Here is a tiny trained network, its code and every weight. The questions are about switching its units off for an input and a class, where a switched-off unit gives its printed mean instead of its output.

import numpy as np


def w(rows, s, z=0):
    codes = np.array(rows[::2]) - 128.0
    scale = np.full(codes.shape[1], s)
    scale[-1] = z or s
    return codes * scale


def f(y):
    return np.maximum(y, 0)


def log_softmax(a):
    a = a - a.max(-1, keepdims=True)
    return a - np.log(np.exp(a).sum(-1, keepdims=True))


def net(x, mask):
    res = np.array(x, float).reshape(1, 3) / 4 @ E
    y = f(res @ A[0][:, :-1].T + A[0][:, -1])
    res = res + np.where(mask, y, B[0][:, -1]) @ B[0][:, :-1]
    return log_softmax(res[-1] @ U[:, :-1].T + U[:, -1])


A, B = {}, {}
E = w([
[223,122,177,230,101,150,93,171,33,211],'x0',
[134,217,103,108,240,62,202,179,144,224],'x1',
[154,255,184,14,135,65,99,60,197,90],'x2',
],0.009)
A[0] = w([
[105,2,127,159,112,201,138,113,130,136,216],'n1',
[123,155,137,84,84,143,111,94,118,105,226],'n2',
[79,95,79,116,131,133,167,118,127,77,115],'n3',
[71,82,92,114,140,129,141,133,145,94,143],'n4',
[177,121,119,189,81,180,98,160,104,161,181],'n5',
[110,120,131,123,135,118,137,103,86,126,55],'n6',
[121,160,101,132,158,97,147,167,146,145,252],'n7',
[108,130,119,83,94,112,103,62,178,63,164],'n8',
[151,83,103,211,132,141,126,162,86,161,125],'n9',
[153,181,174,97,147,75,159,140,159,143,199],'n10',
[81,76,112,133,134,150,128,144,118,113,94],'n11',
],0.012,0.0023)
B[0] = w([
[186,94,200,155,11,182,41,179,101,56,250],'n1',
[185,108,121,144,123,115,150,82,122,165,187],'n2',
[130,92,146,156,118,149,116,195,130,47,189],'n3',
[175,115,167,156,61,114,87,148,69,110,188],'n4',
[75,32,176,187,110,89,124,190,105,94,221],'n5',
[140,204,138,169,148,98,146,152,138,101,130],'n6',
[89,144,82,49,123,64,212,95,70,156,191],'n7',
[129,43,114,147,169,46,255,126,128,195,232],'n8',
[167,53,186,157,166,81,151,170,186,118,230],'n9',
[91,216,51,123,138,213,91,83,47,134,215],'n10',
[94,163,194,65,61,163,122,117,55,118,179],'n11',
],0.0077,0.015)
U = w([
[70,186,50,59,132,110,153,103,59,155,149],'0',
[216,203,101,108,123,217,2,33,119,140,110],'1',
[178,52,195,162,71,162,40,199,86,36,175],'2',
[90,137,117,111,128,160,46,127,245,115,2],'3',
[178,56,123,140,149,53,185,120,148,168,133],'4',
],0.0095,0.0035)

Each question gives the input, the list of numbers given to net, and the class t.
The units are the neurons (one row each of A and B). Each row of codes is followed by its name. A weight is (code - 128) times the scale printed after its matrix; where a second scale follows, it is the last column's (A, B and U).
mask holds one flag per neuron, in row order. A switched-off neuron (its flag False) gives its mean, the last column of its row in B, instead of its output. The means were averaged over made-up inputs and are rounded, as every weight is.
A unit's drop is (log p(t) with every unit on - log p(t) with that unit switched off) / (log p(t) with every unit on - log p(t) with every unit switched off).
top k neurons: the k neurons with the biggest drops, biggest first
drop when u is switched off: that unit's drop, to one decimal
input [-5,0,4], class 4: top 3 neurons => (n8 n11 n2)
input [3,2,-1], class 4: top 3 neurons => (n1 n3 n4)
input [-8,0,5], class 4: top 3 neurons => (n8 n2 n11)
input [8,6,8], class 0: top 2 neurons => (n1 n7)
input [-2,-6,2], class 4: top neuron => (n8)
input [-7,4,-2], class 0: top 2 neurons => (n1 n9)
input [2,-6,4], class 4: top 2 neurons => (n1 n8)
input [2,6,-4], class 4: top 2 neurons => (n1 n9)
input [-1,-3,6], class 4: drop when n8 is switched off => 0.4
input [8,-2,8], class 1: drop when n1 is switched off => 0.1
input [-1,-8,4], class 4: drop when n8 is switched off => 0.5
